Where the symbols take the objects:
* | α δ σ ζ
ZS | FJ FH MM CR
QR | SN CT PP ZR
GJ | CR HG RF MT
MN | HB TZ FF DC
CT | QR CZ SC GH
FJ | HG ZS MT SR
HD | MZ LT CH BT
ML | RL DP JN NM
BB | JJ HJ HB TZ
GM | HH TG CG CC
CR | SR GJ RQ FM
LP | CH BT HC QR
CH | CZ LP GH SN
PN | RZ DQ FH ZH
LC | CN RR TJ LS
RP | SF CD SQ MJ
RZ | BN PN ZS QF
RF | RQ FM LM LB
TG | GM TN CQ ZT
HM | LB NJ RL DP
ZR | SC GH QD FT
MJ | SJ JP BD BB
FT | CF QT PF BC
QT | FT PP NH QJ
FM | RF MT SB HM
HC | GH SN FT PP
SG | TR BS SF CD
SQ | HJ SJ TZ BD
CP | ZH BN HG ZS
CD | RP LQ SJ JP
NG | CL CN TQ TJ
RL | PJ ML MQ PR
LS | NZ CL TT TQ
SN | HC QR QT SC
LT | HD MQ LP HF
NJ | HM RQ ML LM
SM | TZ BD DC RD
QJ | BC QD FS DH
CG | ZF CQ CP RZ
SJ | SQ MJ SM JJ
MC | HN GQ CL CN
CZ | CT CH ZR HC
HH | FQ GM ZF CQ
FS | GQ FP CN RR
LB | SB HM PJ ML
LQ | CD RG MJ QN
SF | QN RP HJ SJ
HR | DC RD PQ SL
TT | BS NB CD RG
FH | ZS QF SR GJ
JP | MJ QN JJ HJ
FG | JZ PQ HH TG
PQ | FG CJ GM TN
HF | BT DZ QR CZ
ZF | DQ CG ZH BN
JZ | NC FG FQ GM
ZH | QF CP GJ FJ
JJ | BD BB RD MN
BS | SG TT RP LQ
BN | CP RZ FJ FH
NM | PR GP MZ LT
DQ | PN ZF QF CP
NC | TN JZ ZT HH
NH | PF BC MC FS
GQ | MC FS NG LC
MM | MT SR HM RQ
FP | FS DH LC HN
HG | GJ FJ FM MM
DZ | HF MZ CT CH
QD | QJ CF FP PF
TJ | JQ NZ SG TT
PF | DH NH HN GQ
TQ | NB JQ RG SG
CQ | CG CC BN PN
GH | ZR HC CF QT
LM | DP SB NM PJ
RG | LQ TR JP SF
BT | LP HF SN CT
PR | JN NM DZ HD
SR | MM CR NJ RF
CC | CQ ZT RZ DQ
BC | NH QJ GQ FP
SB | LM LB GP RL
CN | NG LC JQ NZ
CJ | PQ SL TG NC
NZ | TJ LS BS NB
TN | TG NC CC FQ
SL | CJ FF TN JZ
SC | PP ZR QJ CF
DP | ML LM PR GP
GP | NM PJ HD MQ
MT | FM MM LB NJ
RD | HR HB CJ FF
RR | LC HN NZ CL
CF | QD FT DH NH
JN | MQ PR HF MZ
QN | JP SF BB SQ
FF | SL DL NC FG
HJ | BB SQ MN SM
JQ | TQ TJ TR BS
ZT | CC FQ PN ZF
HB | RD MN SL DL
RQ | NJ RF DP SB
DL | FF DC JZ PQ
MZ | DZ HD CZ LP
BD | SM JJ HR HB
PJ | GP RL LT JN
FQ | ZT HH DQ CG
PP | QT SC BC QD
TZ | MN SM DL HR
MQ | LT JN BT DZ
TR | RG SG QN RP
QF | FH ZH CR HG
HN | RR MC LS NG
NB | TT TQ LQ TR
DH | FP PF RR MC
DC | DL HR FG CJ
CL | LS NG NB JQ

In the rows, 27 stands for zero.

The rows follow the links: the fewer symbols apart two objects are, the more alike their rows tend to be.

Rows of some objects; one shown again gets a slightly different row:
LB:  24   26   30   36   32   31   13   30   27   22   28   32   30   24   30   34   20   21   32   26   30   24    4   27   16   37   18   37   16   31   28   24   24   23   20   37   29   34   35    9   10   32   41   17   30   28   30   21   16   36
TG:  27   15   41   31   33   21   39   41   38   19   25   31   26   21   20   20   42   25   28   30   24   33   13   25   38   26   25   31   18   35   17   44   31   17   34   39   18   25   32   17   28   25   39   28   26   29   28   39   21   27
RP:  34   27   30   19   31   23   49   32   36   34   18   30   25   30   10   20   40   21   24   23   16   26   36   29   36   31   38   26   26   23   17   36   24   26   38   26   17   24   16   30   38   20   21   37   40   28   30   32   31   27
QJ:  32   40   20   20   28   37   28   18   20   36   19   31   25   36   20   31   21   18   19   21   20   16   32   31   18   42   34   33   28   19   25   19   14   34   23   22   27   30   13   28   31   28   14   29   46   27   33   13   28   35
LM:  22   28   28   36   31   35   12   26   22   21   27   34   31   25   31   34   18   20   31   23   28   23    7   26   13   41   19   37   19   31   24   23   23   25   23   37   29   38   34   10   13   31   36   15   32   27   30   19   19   35
JP:  29   21   27   23   32   19   47   29   34   29   17   32   28   30    8   16   46   18   25   25   15   29   39   27   35   27   39   23   32   21   18   33   26   25   43   26   21   26   26   28   34   19   22   35   37   26   29   36   37   25
GP:  21   31   27   35   25   42   10   16   10   16   23   34   28   26   35   33   16   23   22   26   30   21   18   24   12   42   22   36   31   33   22   23   18   31   23   29   33   35   31   19   25   34   25   12   33   23   31   15   26   31
NC:  30   17   41   27   31   22   40   43   38   21   28   28   24   20   23   20   41   29   27   31   24   33   13   26   41   24   25   29   17   36   17   46   31   18   31   37   16   22   27   22   33   25   37   30   24   30   27   39   19   26
DQ:  17   15   35   38   23   27   20   27   22    9   28   34   34   18   34   26   29   26   35   25   28   34   23   19   24   29   22   25   33   40   15   38   33   23   44   35   27   41   41   18   26   26   37   14   20   24   28   34   30   22
CR:  25   21   35   34   29   31   18   33   24   15   32   22   21   19   39   27   28   37   19   41   40   30    7   26   32   21   16   32   20   38   31   31   28   21   11   33   30   15   34   25   26   36   36   21   14   29   23   29   16   26
TQ:  38   39   21   14   23   20   37   30   37   48   35   19   28   32   27   32   19   31   37   15   20   27   41   34   31   23   33   18   24   19   32   26   32   32   29   19   21   28    9   38   31   20   22   41   27   30   28   28   27   28
JN:  21   30   26   33   24   43   10   14    6   16   23   30   24   28   34   30   19   27   15   33   35   22   23   23   15   37   22   34   34   31   27   19   17   31   18   26   36   28   31   26   29   36   20   14   30   23   27   14   29   29
GM:  26   13   40   32   34   20   37   39   38   17   24   32   27   20   20   20   42   22   30   30   24   32   13   24   36   27   25   31   19   34   16   42   31   17   36   39   19   27   35   15   26   24   40   26   26   28   29   39   23   27
NB:  39   39   23   13   22   22   39   31   37   47   34   20   28   32   26   31   20   30   35   14   19   27   39   33   32   25   32   19   23   20   30   29   31   30   30   19   18   28    7   38   33   20   22   40   28   31   28   27   25   28
LT:  22   30   23   32   25   40   10   14    9   17   23   28   23   29   34   30   21   28   13   37   37   21   25   25   17   32   23   33   35   28   32   15   17   32   13   24   39   21   33   29   29   37   18   18   28   23   25   15   29   28
HH:  25   13   39   34   34   20   36   38   37   17   25   33   29   20   19   20   42   22   31   29   24   32   14   23   33   28   26   31   20   35   15   41   31   17   37   40   20   30   37   14   23   24   40   24   27   28   29   39   24   27
CT:  28   35   15   27   31   27   15   24   28   38   31   20   25   32   28   33   17   28   27   30   34   20   22   32   20   23   23   30   21   17   48    6   23   30    5   23   36   20   28   26   12   31   27   30   26   29   24   17   22   33
CQ:  18   12   36   38   28   24   27   31   30   12   25   36   34   19   26   24   36   22   35   25   25   33   20   20   26   29   24   28   28   36   15   39   32   21   44   37   24   38   42   14   21   24   39   18   24   25   29   36   30   25
TZ:  24   19   28   25   20   16   34   28   31   25   33   25   33   22   29   24   32   32   39   22   24   37   45   22   34   14   30   12   37   28   23   36   39   27   48   22   24   34   30   34   32   19   28   29   16   26   25   40   38   17
ZR:  33   42   17   23   29   30   20   25   29   45   31   24   29   34   28   38   11   23   33   18   25   17   22   34   16   34   26   32   17   17   38   13   23   31   14   25   29   30   18   24   14   28   26   31   35   30   29   14   20   38
LQ:  37   31   29   15   29   24   48   32   36   38   21   28   25   32   14   21   35   23   25   20   15   26   35   31   36   32   37   27   23   23   18   37   24   28   35   25   16   25   10   32   40   20   20   39   39   30   31   31   27   29
HR:  28   24   34   21   18   21   34   33   32   27   37   21   28   20   37   26   29   39   35   23   27   38   36   24   40   15   27   15   30   36   21   42   40   26   41   24   20   30   22   37   40   22   30   31   11   27   25   39   28   17
CC:  19   13   36   37   30   22   29   34   31   13   25   36   33   19   23   23   37   20   34   26   25   33   17   21   27   29   25   29   26   35   15   39   32   19   42   38   23   37   41   13   20   24   41   19   25   27   28   37   28   26
CP:  18   18   36   36   20   33   16   24   16    7   32   29   29   17   44   28   25   35   28   30   35   35   24   19   26   26   19   25   34   43   18   38   32   25   35   31   29   34   37   26   33   31   32   13   14   23   27   31   27   18
FG:  32   20   41   24   29   23   41   42   37   24   30   24   22   19   27   22   38   34   26   31   26   34   16   28   43   22   25   27   18   37   18   47   32   19   30   33   16   21   23   27   37   24   35   32   20   31   26   39   19   24
BS:  39   39   26   12   24   24   43   32   37   46   30   22   26   32   23   29   25   29   32   16   18   27   36   34   34   28   34   22   22   22   25   34   29   30   31   21   17   27    5   35   37   20   21   40   33   30   30   28   24   29
ZT:  21   12   37   36   32   21   31   34   34   14   24   35   32   19   21   21   39   21   34   27   24   32   16   22   29   29   25   30   24   35   15   39   32   18   41   39   22   35   40   12   21   24   40   21   27   27   28   37   26   25
BC:  31   39   19   22   28   36   30   17   19   35   17   31   25   36   17   28   23   18   17   22   20   16   34   31   17   42   35   33   30   19   24   19   14   35   24   22   28   29   15   30   32   28   13   29   45   26   32   15   30   34
SB:  22   26   29   36   32   33   13   29   25   22   27   33   31   25   30   35   19   20   31   24   29   21    6   26   14   38   19   37   17   32   26   23   24   24   21   38   29   36   35   10   11   32   39   16   31   28   30   20   18   35
RG:  37   33   30   14   28   25   47   33   36   40   23   26   24   32   17   24   33   25   26   20   15   26   35   33   36   31   36   27   22   23   19   36   26   28   33   24   14   25    8   33   40   20   20   40   38   29   31   30   25   29
PQ:  33   22   41   22   27   22   40   41   37   24   31   22   22   19   30   22   36   36   27   30   26   36   19   26   44   21   24   26   19   38   19   47   34   20   30   33   16   20   21   30   40   25   33   33   19   30   27   39   19   23
FT:  34   43   20   21   28   35   25   22   24   41   24   29   28   35   24   35   14   20   27   17   21   16   26   33   16   42   30   33   22   20   28   18   18   33   20   24   26   32   12   24   24   28   20   29   44   29   32   13   22   37
DC:  30   24   36   21   19   22   36   35   32   26   38   21   27   20   38   26   28   40   34   24   27   38   34   26   40   17   26   17   28   37   21   44   39   25   39   24   19   27   21   37   41   22   30   32   12   28   25   40   26   18

Each walk starts at a row. The symbols on each line, taken left to right, move it on to the next object.
Each answer is a row, close to the row of the object it stands for.
start  32   40   17   24   29   29   19   25   30   44   31   23   28   34   28   37   12   23   33   21   27   18   21   34   17   31   26   30   17   16   41   11   24   31   12   26   30   28   18   23   12   28   27   31   33   30   29   14   19   36
δ α ζ
 33   43   19   21   27   35   24   23   26   41   25   27   28   34   26   35   13   20   29   16   22   17   25   34   15   42   30   33   20   19   30   17   18   33   19   24   26   32   12   24   22   27   22   30   42   29   32   13   21   38
δ δ α
 34   43   18   21   28   33   23   24   28   43   28   27   28   35   26   38   11   21   30   16   23   17   24   34   16   39   28   33   19   18   32   15   21   33   17   24   27   32   14   24   19   28   24   30   40   30   31   13   20   38
start  22   13   38   34   33   21   34   36   36   16   24   34   30   21   20   22   41   21   32   29   24   33   14   23   31   28   25   31   22   35   15   41   31   17   39   39   21   32   39   12   22   24   40   23   27   27   28   38   26   27
ζ α α δ
 17   13   35   37   25   26   22   27   25    9   27   35   34   19   31   26   31   23   34   24   27   34   22   19   24   29   22   27   32   38   15   39   33   22   45   36   26   41   42   16   24   26   38   15   22   25   29   35   31   22
σ σ ζ
 24   22   34   35   34   28   18   36   29   20   30   24   23   21   33   29   27   31   23   38   37   28    2   28   28   24   16   36   14   34   34   28   27   19    9   37   30   18   36   19   18   35   40   22   19   29   24   26   14   29
start  23   17   26   27   25   15   38   25   33   25   24   30   33   27   17   19   40   23   35   25   20   34   47   22   32   19   36   16   37   24   20   30   35   26   48   23   24   33   34   29   28   19   26   30   25   25   26   40   43   20
δ δ α ζ
 24   19   27   27   21   15   35   27   32   25   31   27   34   24   26   22   33   30   38   22   24   36   46   22   33   15   32   13   38   27   22   33   39   28   48   22   25   34   32   34   31   19   28   30   17   25   25   40   38   17
ζ α ζ ζ
 31   20   41   25   31   22   41   42   39   23   28   27   23   20   25   21   40   31   26   31   25   34   14   27   43   23   25   29   17   36   19   46   31   18   30   35   16   21   25   24   35   25   36   32   23   30   27   40   18   25
start  24   24   31   36   34   29   15   34   30   23   29   30   28   23   30   32   24   22   30   30   32   24    0   28   20   31   18   38   13   30   31   25   26   20   15   39   29   28   36   10   10   33   42   20   26   29   28   23   15   34
δ ζ α σ
 21   31   27   34   24   43   10   15    9   16   22   33   26   27   35   33   17   24   20   28   32   21   20   24   12   41   22   35   33   33   23   22   18   31   21   29   34   33   31   22   26   34   23   13   33   23   30   14   27   30
δ α ζ α
 21   30   21   33   26   38   11   15   10   18   22   26   22   29   33   28   21   30   12   38   37   22   25   25   19   30   23   33   35   27   35   14   17   31   11   23   40   19   34   31   27   37   18   19   26   23   25   15   29   27
start  20   30   26   34   24   43   10   15    7   15   23   32   26   27   35   32   18   25   17   30   33   21   22   24   13   40   22   35   34   32   25   21   17   31   20   27   36   31   32   24   28   36   21   14   32   23   28   14   27   30
α ζ α
 23   30   20   32   28   35   12   17   15   22   24   23   21   29   31   29   23   31   13   40   38   22   25   27   21   25   23   32   32   23   40   10   19   31    7   23   40   15   34   31   24   37   20   23   24   25   23   16   27   28
δ σ
 28   33   16   29   31   27   15   23   26   36   30   21   25   32   29   32   18   29   24   33   35   21   22   32   21   21   23   30   22   17   48    6   23   29    4   23   37   16   29   27   12   33   26   29   24   29   23   18   23   31
start  17   18   36   35   20   32   16   25   16    8   31   30   30   17   42   28   25   33   30   28   33   34   24   18   24   27   19   24   35   43   17   38   32   25   38   32   29   37   38   24   32   30   33   13   15   23   27   32   29   20
σ σ σ σ
 21   30   27   34   26   41   10   18   12   17   24   34   28   26   35   35   16   21   24   25   30   21   17   24   11   43   22   36   28   33   22   23   18   30   24   31   32   37   32   18   23   33   28   13   34   24   31   15   24   33
σ α σ ζ
 30   38   16   26   30   26   17   26   29   42   31   22   28   33   29   35   13   26   31   26   31   19   21   33   18   25   25   30   18   16   46    8   25   30    9   24   33   24   24   25   10   30   28   30   29   30   25   16   20   35
start  24   30   19   32   28   33   13   18   18   25   25   22   22   31   31   28   21   31   14   40   39   22   24   29   21   23   24   30   30   21   43    9   19   30    5   22   41   14   34   31   21   37   20   25   24   25   22   16   27   28
ζ δ δ
 26   32   17   30   30   29   13   22   22   31   28   21   23   32   30   29   20   30   19   38   38   20   23   30   22   21   23   30   26   18   46    7   22   30    4   23   40   14   33   30   16   35   23   26   24   26   22   18   25   30
α ζ δ
 30   37   16   27   31   27   15   25   29   40   31   21   27   33   29   34   15   26   29   29   31   20   21   33   20   24   24   30   20   16   47    8   25   29    7   24   35   22   26   25   10   31   28   30   27   30   24   17   21   33
start  17   15   36   37   22   30   19   26   20    7   30   33   32   17   37   28   28   28   33   26   30   34   24   18   24   29   21   25   34   40   15   38   34   24   42   33   28   40   41   21   27   28   36   14   19   23   28   33   31   21
σ α α
 23   21   36   32   24   33   17   29   19   12   33   22   22   17   43   27   26   40   20   40   39   33   15   23   32   22   16   29   27   42   27   35   29   24   19   31   31   19   34   30   33   35   32   19   11   26   23   29   20   21
ζ δ α
 25   21   35   34   31   30   18   35   27   17   31   23   21   20   36   27   28   35   21   41   38   29    5   26   31   22   16   34   18   36   33   30   28   20   10   35   30   15   35   23   24   35   37   23   16   29   23   28   15   26
start  30   37   19   22   27   35   30   16   18   34   16   31   24   37   16   27   25   19   17   25   20   17   37   30   19   40   36   31   32   17   24   18   14   34   24   21   29   27   18   30   33   28   11   29   46   25   32   15   31   33
δ α α
 29   35   18   23   28   34   31   15   18   33   14   31   24   37   16   26   28   18   15   27   22   17   38   30   21   38   36   30   35   17   26   17   14   33   24   20   30   25   18   31   33   27   10   30   45   24   30   17   34   32
ζ δ σ σ
 36   38   19   14   23   19   36   28   37   48   35   19   29   32   27   31   19   31   37   17   22   27   42   33   31   19   33   17   25   18   34   23   33   32   29   17   22   28   11   38   29   21   23   40   25   30   27   28   28   27
